Below is a small trained network, with its code and all its weights. Each question gives an input and a target symbol and asks what happens when units are switched off, that is, made to give their printed mean instead of their output.

import numpy as np


def w(rows, s, z=0):
    codes = np.array(rows[::2]) - 128.0
    scale = np.full(codes.shape[1], s)
    scale[-1] = z or s
    return codes * scale


def f(y):
    return y / 2 * (1 + np.tanh(0.7978845608 * (y + 0.044715 * y**3)))


def softmax(a):
    e = np.exp(a - a.max(-1, keepdims=True))
    return e / e.sum(-1, keepdims=True)


def log_softmax(a):
    a = a - a.max(-1, keepdims=True)
    return a - np.log(np.exp(a).sum(-1, keepdims=True))


def net(x, mask):
    ids = ['ΓΔΛΨαβεζμξπστφω'.index(c) for c in x.split()]
    T = len(ids)
    res = E[ids] + P[:T]
    r = res
    for j in range(2):
        rows = slice(4 * j, 4 * j + 4)
        q, k, v = (r @ M[0][rows].T for M in (Q, K, V))
        z = softmax(np.where(np.tri(T) > 0, q @ k.T / 4**0.5, -1e9)) @ v
        o = O[0][rows]
        res = res + np.where(mask[j], z, o[:, -1]) @ o[:, :-1]
    y = f(res @ A[0][:, :-1].T + A[0][:, -1])
    res = res + np.where(mask[2:14], y, B[0][:, -1]) @ B[0][:, :-1]
    return log_softmax(res[-1] @ U[:, :-1].T + U[:, -1])


Q, K, V, O, A, B = {}, {}, {}, {}, {}, {}
E = w([
[233,100,55,212,69,81,101,178,115],'Γ',
[109,113,142,215,167,195,160,171,78],'Δ',
[131,126,128,186,192,146,91,157,160],'Λ',
[83,123,170,143,161,111,31,157,138],'Ψ',
[104,172,117,204,151,177,184,242,205],'α',
[82,129,116,168,187,116,194,160,89],'β',
[20,109,144,122,129,252,64,166,132],'ε',
[127,77,99,137,84,199,114,146,169],'ζ',
[157,60,185,130,93,158,60,103,73],'μ',
[124,231,124,61,80,187,139,186,109],'ξ',
[156,68,152,113,68,113,139,176,172],'π',
[107,121,47,183,54,191,109,132,97],'σ',
[59,101,133,169,123,20,145,135,99],'τ',
[80,73,94,59,156,52,166,155,188],'φ',
[63,145,5,101,216,203,145,136,154],'ω',
],0.02)
P = w([
[154,43,111,138,238,126,61,231,78],'0',
[117,44,119,147,170,112,71,243,118],'1',
[77,42,124,158,150,120,90,223,123],'2',
[80,59,127,195,126,132,98,184,129],'3',
[64,65,136,203,104,134,111,165,138],'4',
[54,75,140,220,86,137,122,135,142],'5',
[29,91,141,230,70,136,132,112,151],'6',
[22,98,149,234,53,142,142,99,155],'7',
[2,109,159,241,45,141,157,76,163],'8',
],0.0082)
Q[0] = w([
[164,141,100,118,107,196,128,54,78],'h1',
[177,164,45,17,185,104,205,8,81],'h1',
[109,139,79,137,146,197,179,122,49],'h1',
[32,54,117,109,75,153,98,196,152],'h1',
[126,159,133,84,59,144,112,101,138],'h2',
[161,99,145,116,120,161,106,98,209],'h2',
[139,187,106,42,184,112,137,55,123],'h2',
[176,139,97,61,117,58,97,125,175],'h2',
],0.011)
K[0] = w([
[116,108,114,214,161,96,117,154,156],'h1',
[149,35,85,151,183,134,89,208,88],'h1',
[113,84,122,175,154,133,118,36,222],'h1',
[72,189,77,78,113,114,175,11,138],'h1',
[145,108,117,127,148,101,93,203,103],'h2',
[166,88,113,149,134,144,157,141,105],'h2',
[120,112,92,148,190,169,74,219,123],'h2',
[107,2,84,188,137,86,117,177,87],'h2',
],0.0099)
V[0] = w([
[183,163,87,171,72,180,253,165,89],'h1',
[161,108,221,224,103,132,73,210,134],'h1',
[150,119,245,100,150,219,201,133,202],'h1',
[196,142,115,120,178,36,215,127,134],'h1',
[56,70,88,186,163,173,129,111,200],'h2',
[122,137,160,158,125,65,199,171,21],'h2',
[184,1,158,152,86,155,157,64,96],'h2',
[127,207,220,179,159,167,78,88,33],'h2',
],0.0082)
O[0] = w([
[227,123,71,98,172,84,184,124,161,168],'h1',
[89,70,184,56,131,207,197,7,148,154],'h1',
[171,13,213,120,144,88,72,155,155,104],'h1',
[86,120,91,169,149,87,171,134,225,1],'h1',
[154,157,160,89,200,102,55,176,207,210],'h2',
[66,220,177,213,197,128,149,66,51,141],'h2',
[97,94,108,77,154,77,154,254,59,59],'h2',
[152,91,64,168,156,208,87,74,62,102],'h2',
],0.009,0.0091)
A[0] = w([
[160,55,71,78,185,88,77,74,190,67],'n1',
[48,150,157,54,5,194,60,157,90,102],'n2',
[135,140,142,143,215,203,55,165,212,122],'n3',
[146,86,186,163,140,184,69,120,117,100],'n4',
[129,146,48,123,230,105,90,169,215,81],'n5',
[97,136,172,121,240,99,104,135,96,58],'n6',
[85,248,171,34,177,75,164,164,170,162],'n7',
[226,165,148,118,150,75,85,193,105,2],'n8',
[131,106,171,61,200,125,116,182,208,124],'n9',
[154,43,200,130,177,2,180,99,98,158],'n10',
[149,196,143,237,129,115,192,56,137,104],'n11',
[117,59,169,228,177,107,94,176,191,170],'n12',
],0.0079,0.0053)
B[0] = w([
[66,63,114,137,105,104,85,113,139,147],'n1',
[171,121,117,198,178,137,122,80,173,211],'n2',
[106,189,127,93,158,60,187,105,91,247],'n3',
[113,132,71,129,11,46,188,190,61,205],'n4',
[143,99,168,209,84,153,210,187,125,207],'n5',
[195,143,117,140,62,155,145,197,254,168],'n6',
[156,94,42,113,118,188,55,70,70,203],'n7',
[105,134,98,154,197,126,53,96,108,165],'n8',
[150,150,218,149,121,114,72,111,95,212],'n9',
[100,247,197,207,136,160,140,153,158,161],'n10',
[170,43,161,100,193,98,116,185,131,203],'n11',
[125,56,77,99,103,113,117,72,162,210],'n12',
],0.008,0.015)
U = w([
[171,137,75,170,153,90,79,162,108,123],'Γ',
[109,33,144,145,121,186,123,194,64,39],'Δ',
[145,99,36,62,188,34,146,62,110,150],'Λ',
[41,124,94,59,91,59,154,113,82,255],'Ψ',
[156,64,100,122,164,117,168,165,222,127],'α',
[41,100,138,119,255,142,100,58,66,218],'β',
[44,146,104,176,80,128,145,63,89,68],'ε',
[93,64,73,129,40,167,99,148,222,181],'ζ',
[149,176,146,115,48,70,132,117,31,58],'μ',
[187,163,95,35,179,177,87,100,45,220],'ξ',
[157,109,168,52,149,111,78,179,90,166],'π',
[223,104,101,144,97,134,146,75,132,61],'σ',
[114,143,168,169,149,63,171,64,134,81],'τ',
[110,93,184,148,95,198,94,168,160,98],'φ',
[140,184,120,145,89,116,221,192,109,86],'ω',
],0.0077,0.0073)

Each question gives the input, a string of symbols that net reads in full, and the target symbol t.
The units are the heads (4 rows each of Q, K, V and O) and the neurons (one row each of A and B). Each row of codes is followed by its name. A weight is (code - 128) times the scale printed after its matrix; where a second scale follows, it is the last column's (O, A, B and U).
mask holds one flag per unit, heads first, then neurons. A switched-off unit (its flag False) gives its mean, the last column of its rows in O or B, instead of its output. The means were averaged over made-up inputs and are rounded, as every weight is.
A unit's drop is (log p(t) with every unit on - log p(t) with that unit switched off) / (log p(t) with every unit on - log p(t) with every unit switched off).
The circuit of an input: a set's keep is (log p(t) with only the set's units on - log p(t) with every unit switched off) / (log p(t) with every unit on - log p(t) with every unit switched off). Starting from the 12 units with the biggest drops (on a tie, the unit counted first), units are removed one at a time, each time the one whose removal leaves the highest keep (on an exact tie, the one counted first), for as long as the keep stays at least 0.8.
circuit, biggest first: the units of the circuit, biggest drop first
most important unit: the unit with the biggest drop
top k neurons: the k neurons with the biggest drops, biggest first
heads that matter: for each layer, one digit per head in row order, 1 if its drop is at least 0.15 and else 0, layers parted by /
input α α Γ, target τ: circuit, biggest first	(h1 n10 h2)
input π τ Ψ Λ Δ μ Γ, target Δ: circuit, biggest first	(h2 h1)
input ξ σ ξ α π ξ Ψ σ, target σ: circuit, biggest first	(h2 h1 n11)
input ω ξ ω α τ, target τ: circuit, biggest first	(n10 h1)
input Ψ α ω Δ σ Δ Γ, target ξ: most important unit	h1
input π α ξ α Δ τ ω Δ Λ, target Λ: heads that matter	11
input Γ ω Ψ Γ ξ Δ μ Γ Δ, target Δ: heads that matter	01
input Γ Δ α, target τ: circuit, biggest first	(n3 n9 h2)
input ω ω ε τ Γ φ τ, target ζ: heads that matter	11
input Δ Δ Δ Δ φ σ, target ζ: heads that matter	11
input π φ Ψ, target ζ: top 3 neurons	(n12 n6 n7)
input σ ω Δ Γ β ξ, target ξ: heads that matter	10
input ω Δ ξ π, target π: circuit, biggest first	(h2 n9)
input Δ Δ Λ Δ ω Δ ξ, target ξ: circuit, biggest first	(n5 n4)
input ε Λ Δ Λ ε σ Δ, target ξ: circuit, biggest first	(h1 n5)
input τ π α Γ φ Λ Ψ Δ, target ε: circuit, biggest first	(h1)
input Δ Δ Δ π, target φ: circuit, biggest first	(h1 n10 h2 n3)
input π σ Δ Γ ξ ω ξ, target Γ: top 2 neurons	(n2 n3)
input Δ ξ ξ Δ Λ ξ α, target α: circuit, biggest first	(n11 h1 h2 n9)
input ξ Γ Δ Γ μ, target μ: most important unit	n4
input ξ ω Δ, target Δ: top 3 neurons	(n11 n3 n2)
